What each symbol does to the elements:
* | fe se ge ro va di
z36 | z305 z714 z994 z529 z155 z298
z319 | z582 z924 z302 z550 z95 z269
z570 | z33 z42 z850 z962 z774 z582
z208 | z463 z115 z35 z965 z993 z156
z550 | z774 z302 z83 z582 z767 z95
z115 | z196 z993 z218 z35 z429 z264
z767 | z845 z319 z550 z14 z924 z595
z973 | z263 z686 z188 z334 z534 z491
z446 | z928 z30 z176 z299 z433 z942
z917 | z28 z41 z344 z667 z736 z523
z924 | z83 z95 z767 z302 z402 z602
z768 | z687 z299 z928 z453 z176 z30
z269 | z767 z602 z402 z95 z92 z673
z720 | z264 z366 z193 z293 z694 z346
z429 | z965 z627 z115 z208 z156 z657
z709 | z293 z392 z366 z720 z346 z739
z845 | z850 z582 z774 z42 z83 z302
z942 | z350 z33 z613 z433 z663 z850
z694 | z657 z709 z720 z294 z392 z305
z850 | z401 z314 z120 z663 z570 z889
z736 | z490 z687 z917 z814 z94 z928
z305 | z366 z739 z346 z392 z134 z599
z528 | z342 z490 z295 z250 z667 z917
z287 | z115 z657 z156 z627 z293 z720
z987 | z95 z353 z602 z269 z673 z514
z83 | z570 z14 z845 z889 z550 z319
z657 | z993 z293 z264 z156 z193 z366
z295 | z714 z28 z298 z735 z528 z344
z755 | z736 z768 z453 z523 z299 z446
z519 | z718 z317 z210 z449 z263 z334
z289 | z602 z514 z673 z353 z449 z519
z453 | z917 z928 z94 z687 z755 z176
z595 | z302 z269 z95 z924 z602 z353
z124 | z210 z334 z263 z317 z188 z686
z299 | z94 z176 z755 z928 z350 z433
z134 | z709 z529 z305 z713 z994 z714
z599 | z713 z36 z529 z134 z714 z735
z33 | z446 z663 z401 z613 z120 z314
z30 | z755 z433 z350 z176 z613 z33
z529 | z392 z994 z739 z305 z599 z155
z302 | z889 z767 z14 z83 z319 z402
z263 | z514 z138 z519 z554 z124 z60
z449 | z987 z210 z289 z718 z554 z263
z42 | z663 z774 z314 z850 z889 z83
z264 | z208 z287 z627 z429 z657 z294
z41 | z528 z736 z814 z344 z687 z453
z210 | z353 z554 z514 z289 z519 z138
z14 | z42 z550 z582 z845 z302 z924
z218 | z534 z208 z965 z491 z115 z627
z344 | z250 z814 z490 z528 z917 z687
z92 | z924 z987 z269 z595 z353 z289
z314 | z942 z570 z962 z120 z42 z845
z514 | z92 z449 z718 z673 z210 z317
z366 | z287 z694 z294 z193 z709 z713
z402 | z550 z595 z924 z319 z269 z987
z490 | z735 z667 z28 z295 z344 z41
z613 | z299 z401 z30 z446 z942 z120
z774 | z120 z889 z570 z314 z845 z14
z294 | z156 z720 z293 z657 z366 z392
z95 | z14 z402 z319 z767 z595 z92
z155 | z134 z342 z36 z599 z735 z295
z250 | z36 z295 z735 z342 z28 z667
z534 | z124 z463 z973 z60 z196 z35
z156 | z218 z264 z429 z993 z287 z193
z928 | z41 z755 z523 z94 z768 z350
z293 | z429 z193 z287 z264 z294 z694
z392 | z193 z346 z694 z366 z713 z134
z965 | z973 z35 z196 z463 z218 z993
z35 | z686 z218 z491 z196 z208 z429
z994 | z346 z599 z134 z739 z36 z342
z523 | z814 z453 z687 z736 z928 z299
z28 | z155 z528 z250 z298 z490 z814
z814 | z295 z917 z667 z490 z41 z94
z176 | z523 z350 z768 z755 z446 z613
z739 | z694 z134 z713 z346 z529 z36
z298 | z599 z250 z342 z155 z295 z490
z196 | z188 z491 z534 z686 z965 z208
z188 | z519 z60 z124 z138 z973 z463
z667 | z298 z344 z528 z28 z814 z736
z582 | z314 z83 z889 z774 z14 z767
z346 | z294 z713 z709 z694 z305 z529
z663 | z30 z120 z942 z401 z962 z570
z60 | z317 z973 z334 z124 z686 z196
z317 | z289 z263 z554 z210 z138 z188
z718 | z269 z289 z353 z987 z514 z554
z889 | z962 z845 z42 z570 z582 z550
z602 | z319 z92 z595 z402 z987 z718
z401 | z176 z942 z433 z30 z33 z962
z433 | z768 z613 z446 z350 z401 z663
z334 | z554 z188 z138 z263 z60 z534
z714 | z739 z155 z599 z994 z342 z250
z735 | z994 z298 z155 z714 z250 z528
z342 | z529 z735 z714 z36 z298 z28
z120 | z433 z962 z33 z942 z850 z42
z353 | z402 z673 z92 z602 z718 z449
z687 | z667 z94 z41 z917 z523 z755
z554 | z673 z519 z449 z514 z317 z124
z993 | z491 z429 z208 z218 z627 z287
z491 | z60 z965 z463 z534 z35 z115
z627 | z35 z156 z993 z115 z264 z293
z686 | z138 z534 z60 z188 z463 z965
z138 | z449 z124 z317 z519 z334 z973
z962 | z613 z850 z663 z33 z314 z774
z463 | z334 z196 z686 z973 z491 z218
z350 | z453 z446 z299 z768 z30 z401
z94 | z344 z523 z736 z41 z453 z768
z673 | z595 z718 z987 z92 z289 z210
z193 | z627 z294 z657 z287 z720 z709
z713 | z720 z305 z392 z709 z739 z994

The rows follow the links: the fewer symbols apart two elements are, the more alike their rows tend to be.

Each row is also shifted at random along 9 hidden directions that mean nothing.

Each row, then its element:
[ -27,   29,  -23,  110,   15,   23,  -98,   46,  -40,  -26, -107,   44,   -8, -106,  -68,   56,   96, -143,  -59,   92,  -65,  -40,   41,  -61,   12,   45,   34,  -12,  -29,    6,   99, -107]; element z30
[  28,   47,   -6,   20,   95,  -12,   41,   37,  -86,  -27, -106,  -89,  -28,  -21,   21,   12,  -33,  -73,   93,  -39,   -2,  -83,   91,   25,  -37,   47,  -22,   63,    2,   26,  163,  143]; element z924
[-181,   30,  -94,  -77,  -98,  -91,  110,   62,  -20,   83,  -31,   77,  -39,   31,   37,  -33,  215,  -83,  -83,  -74,   97,   73, -114,   49,    7,  -12,   14,   75,  -23,    4, -127,   42]; element z534
[ -51,  -58,   29,   -7,   -6,  159,  -86,  -43,   66,  -64,    4,  -13,   40,   -7,  -61,   47,   93,  -31, -135,  -45,   76,   44,  -97,  -46,   75,  -32,   44,  -57,   60, -119,  -91,  -84]; element z36
[  29,   98,   45,   19,   75,  -39, -160, -126,   95,  -32, -112, -116,   51,   -6,  -44,   23, -224,   -6, -202,   65,  -19,   -9,  -44,  -34,   48,  -47,   11, -103,   21,  -71,   -2,   24]; element z155
[  -8,  -79,   -7,   73,    2,   27, -221,  -65,  -45, -254,   59,   40,  -66,  -81,  -45,   -3,   89,   77, -236,  161,  -84,   21,   16,  -69,  -12,   45,    3,  -15,   21,  -79,   25, -210]; element z446
[ -35,  -58,  -25,  -97,  -31,   16,  153,  163,   26,  241,  130,  148,   39,   77,   67,   11,   34,   16, -191, -162,   37,  -39,   31,   42,  -25,  -34,  -31,   46,   -9,  157,  -59,   42]; element z196
[  48,  -82,   33,   86,  -31,   19,   37, -114,   14, -218,   50, -111,  -33,  -77,  -29,  -49,  -34,  248,  120,  -42, -109,   64,   -2,  -89,  -27,   33,   19,  -64,  -14,    8,   48,   93]; element z928
[ 119,   22,   10,  -20,   56,   48,  -47,    9,  -86,  -45,   31,  -13,  -37,   38,   41,  -24,   49,  -20, -101,   14,    7,  -30,   96,   83,  -36,   34,  -49,   60,   16,  -34,   58,  -26]; element z402
[  26,  109,  -60,   10,  -94,    6,  186,   69,  -97,  128,  -80,   20,  -41,    9,   17,  -62,  274, -174,  218, -105,   70,  104,  -27,  115,    2,   49,   28,   79,  -90,  -19,  -30,   66]; element z269
[  84,   22,  -10,  101,  -36,   -1,  105,   36,  -14,   12,  -57,    8,    5,  -86,  -36,  -18,  121,    2, -261, -189,  -34,   98,    5,  -20,   17,   40,   62,  -42,  -70,    8,   36,  152]; element z350
[ 125,   76,   -9,   49,  -20,  -40,   39,  -29,  -78,  -60,  -56,  -55,  -45,  -22,    4,  -64,   96,    4,  100,   25,  -59,   24,   71,   48,  -37,   45,  -19,   20,  -42,    1,   84,   49]; element z582
[ 165,    4,   41,   71,   39, -146, -102,  -69,  -42, -182,  -36,  -24,  -19,  -45,  -33,  -20,  -43,   50,  -98,  108,  -25,   48,   52,   11,   15,   26,   17,  -30,   25, -139,   60,   24]; element z613
[ -74,   30,  -63,  121,  -66, -169,   34,   -3,  -54,  -89,  -95,   17,  -69, -129,  -36,  -31,   65,    7,   89,   58,  -89,   69,  -25,  -66,  -24,   62,   52,   -3,  -90,   25,   58,   46]; element z401
[ -65,   57,   -6,  -73,  120,  127,  -87,   -9,  -46,   24,  -32,  -92,  -28,   58,   54,   19,  -93, -117,  -15,    4,   58, -102,   25,   56,  -27,   12,  -53,   75,   29,   -8,   45,  -25]; element z317
[ -85,  -68,  -17,  -95,  -37, -114,   73,   28,   43,   16,   52,   47,   15,   55,   36,    0,   -1,   93,  -15,   -8,   30,  -39,  -18,   -7,  -15,  -52,  -35,   20,   56,   64,  -45,   60]; element z115
[  68,  182,   14,  -86,   20,  -27,   30,  -34,   15,  173, -116,  -82,   41,  116,   34,  -27,  -59, -172,  153,    5,  114,   13,  -38,  136,   38,  -48,  -22,   19,   -3,  -73,  -66,   58]; element z463
[ 132,  126,    4,  101,  -18,  -31,  -12,  -13,  -37,   78,  -51,  -15,  -14,  -43,  -11,  -33,  -78,  -36,  302,  157, -164,  -36,  106,    5,  -52,   41,  -22,  -22, -111,  108,  113,  -90]; element z962
[  59,   60,   31,  -72,  -64,  -75,   69, -160,   97,  -22,    7, -139,   26,   86,   27,  -88,  -91,  185,  158,   -6,  -12,   52,  -63,   31,   -2,  -73,  -42,  -63,   14,    6,  -89,  112]; element z293
[ -79,  -87,    0,  -83,   92,   83,  -30,   13,  -82,  -58,  116,  -16,  -70,   59,   71,    2,  -92,  -25,   46,  -53,  142,   14,  -33,   60,  -13,   38,   -3,  112,   39, -118,  -57,    0]; element z210
[  -5,   65,  -10,  -96,   14,  -48,  -44,  -71,  -23,  -32,   -3,  -56,  -34,   93,   57,  -54,  -14,  -15,   25,   70,   71,   11,  -29,   96,  -15,  -22,  -48,   54,   33,  -75,  -66,  -10]; element z188
[-192,  -19, -107,   55,  -43,  -59,  -10,   75, -112,  -23,   30,  110, -121,  -86,   22,  -23,   95,  -57,    2,   55,  -48,   39,  -25,  -29,  -61,   89,   29,   94, -105,   55,   -1,  -96]; element z550
[ -48,   75,   -9,  -12, -123,  110,  -23, -164,  105,  -49,  -37, -117,   19,   19,  -32,  -51,  129,  131,  160,   87, -133,  -16,  -54,  -61,  -24,  -60,  -60,  -89,  -12,  112,  -37, -110]; element z713
[ -68,   83,  -75,  -30,  -79,   49,  107,   38,  -66,  147,   54,   36,  -72,   34,   67,  -78,  103,  -60,  115,  -58,    0,   75,  -40,   79,  -56,   44,   -9,   83, -121,   76,  -82,  -38]; element z289
[  39,   -9,    4,  101,  -40,   29,  -51,   30,   -8,   38,   24,   88,    8,  -70,  -53,   23,    8,  -39,  124,   97,  -83,   25,   20,  -51,   11,   29,   40,  -39,  -62,   18,   13, -159]; element z768
[ -71,  -37,   31,  -55,   22,  121,   27,  -35,   84,  -26,  -77, -115,   69,   28,  -23,   60,   14,   23,  218,  -15,    2, -143,    8,  -64,   16,  -64,  -52,  -36,  103,   72,   70,   43]; element z294
[-198, -100,  -76,  -27,  -10,  -54,  -24,   60, -116,  -88,  103,  105, -121,  -19,   49,  -11,   46,  -26,  127,   77,   60,   35,  -49,   10,  -44,   69,   16,  131,  -17,  -46,  -59, -104]; element z987
[  50,  -22,   12, -106,  -29, -173,  118,   10,   51,   54,   64,   23,   34,   93,   62,  -40,  -64,  141, -107,  -64,   42,    1,    6,   57,  -12,  -65,  -44,    0,   47,   47,  -60,  153]; element z218
[  97, -127,   36,   88,   38, -149,  109,  161,  -21,  -74, -141,   86,   88, -104,  -92,  114,  136,  -81,   53,  -50,   48,  -73,  111,  -69,   74,    6,   60,  -23,  107,  -41,  189,  185]; element z299
[  89,  -15,   52,  -27,  -54,   62,  -92, -102,   87,  -39,   81,    4,   48,   54,  -33,  -17,   25,   73,  -94,   47,   26,   85,  -71,   12,   57,  -63,    5,  -84,   41, -111, -145, -135]; element z994
[ -20,   -9,   -8,  -40,   85,   -2, -193,  -21, -115, -125,   34,   15,  -80,   31,   33,    4,  -41, -115,   68,  192,   79,  -19,   15,   72,  -13,   44,  -18,  100,   45, -163,  -10, -177]; element z602
[ 116,  -43,   55,   65,  -26,  -90,  -77,    7,   59,   57,  113,  120,   49,  -22,  -37,   20, -211,   80,  160,  187,  -99,   10,   44,  -49,   13,  -24,   20,  -82,  -27,   26,  -27, -173]; element z814
[  72,   -9,   78,  -11,   49,  -25, -178,  -96,   74,  -62,    4,  -16,   58,   32,  -49,   39, -173,  -18,  -10,  136,   72,   35,  -59,   -2,   87,  -58,   36,  -76,   78, -193,  -92, -111]; element z714
[  13,    2,  -22,  -82,  -20,  -72,  181,   64,  -41,   71,    9,   10,  -12,   65,   61,  -39,   89,  -16,  -25, -172,  123,   55,  -21,  101,   -1,    0,   -2,   75,    6,  -19,  -45,  192]; element z263

The symbols that take the first to the second take the third to the fourth, perhaps in another order. What is the fourth?
Answers are names.
A [ -74,   75,  -13,   92,  -26, -132,   -2,    6,   49,   83, -158,   21,   41,  -85,  -80,   45,  -95, -146,  184,   70,    8,   55,  -94,  -61,   76,   -7,   98,  -64,  -55,  -50,  -19,   15]
B [-141,  -29,  -69,   69, -182, -159,   75,  -44,   74,  -90,  -37,   46,  -17, -103,  -58,  -43,  184,  174,  -34,   35, -144,   67,  -84, -136,  -16,  -16,   27,  -81,  -52,  130,  -33,   15]
C [ -35,  -33,   16,  -86,  -53,   -4,  -38,   -1,   61,   76,   79,   91,   40,   87,    3,   15,   -6,  -29,  169,  112,   81,   15,  -65,   33,   45,  -64,   -3,   -3,   48,  -53, -149, -166]
D z627

A [   7,   60,   17,  -39,  -87,  -31,   64,  -97,   91,   41,  -40,  -66,   45,   52,  -16,  -35,    5,   33,  225,    6,   34,   76, -102,   13,   45,  -64,   12,  -64,    0,  -36, -114,   31]
B [ -61,  141,  -34,  -46,  -74,  -45,   16,  -99,   96,   23, -143, -118,   34,   35,   -5,  -42,  100,   46,  -26,   51,  -94,  -71,  -22,  -23,  -27,  -74,  -77,  -58,    6,  146,   19,   37]
C [  46,   88,   27,   82,   38,  176,  -66,  -78,   42,    4,  -85, -111,   28,  -53,  -58,   10,  -14,  -45, -253, -119,  -30,   56,  -41,  -33,   41,   12,   46,  -87,  -48,  -48,   10,   26]
D z28

A [  32,  -24,   -4,   98,  -91,  208,   30,   37,   15,   51,   40,   61,   20,  -74,  -63,   12,  200,   -1,   20,  -52, -113,   25,   24,  -72,    0,   28,   26,  -56,  -73,  100,   18, -143]
B [  48,  -55,   25,   44,  -68,   89,   -9,   12,   67,   26,   51,   80,   58,  -27,  -59,   30,  100,   34,  -68,  -14,  -40,   32,  -10,  -56,   40,  -28,   30,  -78,    3,   18,  -43, -110]
C [  85,   21,   60,  -12,  -43,  107,  -11,  -55,  109,  109,   54,  -13,   81,   46,  -24,    4,  -75,   53,  103,   17,  -41,    5,  -18,  -13,   29,  -63,   -9,  -92,   -6,   42,  -69,  -96]
D z193

A [ -14,  -83,  -43,   75,  -30,  -57,  102,  107,  -82,  -48,   19,   95,  -47,  -93,  -11,   -3,  151,   11, -117, -119,   -2,   65,   21,  -26,  -13,   70,   58,   44,  -44,    5,   43,   89]
B [  45,  120,    7,    7,  103,  145, -170,  -91, -100,  -89,  -70, -138,  -71,   13,   17,  -22,  -18, -135,   21,   86,    9,  -24,   34,   73,  -24,   57,  -33,   55,  -13, -108,   65,  -93]
C [  61,    6,    1,   45,  -15,  158,  -58,   24,  -91,  120,  216,  103,  -77,   10,   45,  -47,  -97,  -47,  182,   51,  -21,  117,   -4,   72,  -39,   82,   31,   55, -144,  -32, -111, -253]
D z602

A [ -23,   25,  -21,  -37,   27,   -7,  -78, -145, -103, -271,  -25, -155, -117,   21,   44,  -82,   74,   64,   88,   77,   19,   25,  -14,   52,  -50,   45,  -49,   74,   35, -114,   24,   20]
B [-224,  111, -111,  -17,    1,   38,   12,   -3,  -88,   24,  -83,  -58, -114,  -20,   49,  -48,   94, -144, -157, -101,   56,   66, -110,   45,  -35,   66,   18,  102,  -92,  -11,  -50,   55]
C [  91,  110,    8,  111,  -87,  -76,   84,  -65,   46,   64,  -68,  -53,   17,  -65,  -43,  -52,  -69,   55,  215,   13, -125,   91,  -21,  -34,    1,    9,   43,  -92, -124,   63,    8,   60]
D z768

A [  -8,   -8,   36, -101,   23,   11,    2, -110,   51, -115,  -40, -158,   24,   79,   22,   -7,  -47,  103,  281,   65,   13, -109,   17,   -1,  -14,  -64,  -84,   -7,  115,   14,   43,   60]
B [  -6,  160,   -2,  -79,  -11,   10,   -4,  -28,   49,  221,  -28,  -24,   32,  100,   40,  -27, -107, -114,   22,    9,   58,   24,  -68,   93,   18,  -50,  -18,   -1,  -48,    0, -120,  -31]
C [ -92,   50,  -78,   65,  -57,   20,   26,    0,  -99,  -34,  -25,   -2, -105,  -68,    7,  -54,  127,  -51,  159,   27,  -58,   58,  -22,   -3,  -50,   83,   18,   64, -108,   29,   18,  -51]
D z582

A [ -48,  -10,  -42,  -39,   16,   -8,   45,   73,  -71,   32,   36,   38,  -48,   19,   58,  -11,   41,  -25,    0,  -17,    7,  -51,   48,   39,  -56,   32,  -39,   87,  -14,   73,   39,   15]
B [ 278,    7,   68,   21,   54,  -65,  -40,   48,  -76,  -13,    5,   50,   29,   30,   -2,    8,   -6,  -63,  139,  127,    8,  -48,  164,   89,    6,   13,  -23,   23,   45,  -82,  105,  -51]
C [-269,  -34,  -87,  -55,   56,  -71, -126,   16,  -70,  -60,   72,   39, -119,   -6,   75,   -8, -136,   11, -128,  109,  -13,  -56,  -36,  -25,  -85,   46,  -36,  108,  -25,   58,  -19,  -89]
D z302

A [ -38,  143,  -32,  -25,  133,  -28,  -98,   46,  -63,  156,  -46,  -16,  -39,   30,   69,    8, -239, -171, -193,   30,   13,  -66,   40,   72,  -48,   37,  -26,   76,  -70,   33,   44,   -2]
B [ -99,   65,  -68,  -49,    3,  -70,  -19,   -6,  -58,  -41,  -57,  -29,  -67,   21,   48,  -40,   88,  -25, -111,   44,  -11,  -52,   13,   37,  -58,   15,  -57,   74,   -4,   52,   35,   18]
C [ -64,  -34,  -39,  114,  -57,   22,   70,   20,  -42,  -58,  -18,   11,  -50, -117,  -42,  -14,  100,   29,  168,  -31,  -90,   50,   -7,  -84,  -26,   67,   50,   -8,  -85,   60,   55,    9]
D z663

A [ -48,  -77,  -14,  104,  -48,   62,  -73,  105,  -29,  -24,  -39,  150,   18, -104,  -98,   94,  203, -144,  239,  167,  -53,  -63,   49,  -97,   33,   28,   39,  -11,   14,   12,   76, -246]
B [  87,   51,   26,  106,   -6, -148,   40,   21,   56,  149,    2,   40,   42,  -63,  -22,    4, -290,   51,   62,   26, -114,   35,   21,  -53,    0,    4,   51,  -87, -111,   90,   22,   56]
C [ -19,  -36,    5,   85,   89,  -37,  -51,   16,  -80, -120,  -71,  -21,  -39,  -92,  -38,   44,  -63, -105,   16,  -12,   67,   47,  -20,  -18,   38,   72,   79,   29,    4, -161,   55,   66]
D z446

A [  30,    5,   48,   26,   14,  126,  -76,  -54,   83,   22,   -4,  -35,   62,   -7,  -54,   37,  -66,   -8,  -41,    1,  -11,    7,  -35,  -44,   50,  -32,   24,  -86,   10,  -36,  -35,  -77]
B [  89,   21,   45,  -55,  -41,  -56,  -29,  -40,   92,   30,  -26,   19,   90,   67,  -32,   11,   38,   -1,  -17,   66,   50,    7,  -25,   27,   67,  -91,  -10,  -67,   77,  -65,  -78,  -40]
C [-108, -105,  -64,    3,  -40,  -49,   40,   47,  -99, -117,  123,   70, -116,  -38,   51,  -45,   88,  109,   49,   22,  -51,   10,   25,  -17,  -86,   69,  -19,   93,  -33,   67,   19,  -30]
D z570

A [ -41,   27,   -2,  -96,   15,   27,  -26,  -16,   22,   17,  -32,  -40,   21,   80,   29,   10,   45,  -37,   -5,   30,   56,  -78,    0,   41,    3,  -48,  -61,   24,   72,    6,  -14,  -18]
B [   7,   38,   -6,  -81,    7, -104,   70,  -94,  -29, -115,  -44, -144,  -45,   67,   63,  -72,  -10,  104,  191,   16,   20,  -26,    9,   60,  -47,  -14,  -67,   47,   45,   -7,   30,  156]
C [ -31,  129,   14,  -48,   -1,  127,  -86, -164,   94,  -13,  -95, -181,   31,   56,  -11,  -20,  -12,   14,  -34,   27,  -35,  -38,  -61,   -9,    7,  -63,  -54,  -70,   18,   20,  -24,  -30]
D z115

A [ -78,  -91,    2,   -3, -107,  -47,   72,  -46,   96,  -93,   -1,  -12,   38,  -24,  -40,    2,   90,  169,  244,   48,  -70,  -32,  -29, -111,    0,  -56,  -16,  -68,   51,   88,   -3,    7]
B [  77,    1,   67,  -69,   -9,  137,    8, -138,   87, -110,  -50, -170,   69,   77,  -24,   -8,   93,   79,  105,  -39,   42,  -30,  -22,    6,   43,  -80,  -49,  -65,  119,  -61,  -13,   49]
C [ -12,   27,   -3,   -9,  100,   74,  -38,  -17,  -88,   -8,   51,  -75,  -77,   13,   65,  -27, -181,  -22,   51,  -32,   19,   -1,   14,   53,  -51,   66,  -10,   74,  -46,  -27,   23,   22]
D z14

A [ 130,   58,    8,  104, -105,  -45,   75,  -29,    2,   13,  -41,   12,   11,  -58,  -52,  -45,  102,    8,  180,    9,  -61,  121,  -14,   -3,   22,   23,   56,  -62,  -85,  -22,  -16,    5]
B [ 113,   -3,   72,   27,   31,   43,  -70,  -46,   62,  -76, -109,  -49,   92,   -9,  -89,   59,   52,  -77,  -17,   17,   76,   12,  -17,  -12,  104,  -45,   42,  -83,   97, -165,    9,    5]
C [-282, -132,  -17,  -59,   10,  211,   15,  -34,   56,  -42,   96,  -61,  -26,    2,   16,   36,  -66,   87,  107, -119,   44,  -17, -136,  -98,   -9,   -3,   12,   13,   26,   39,  -89,  -17]
D z463

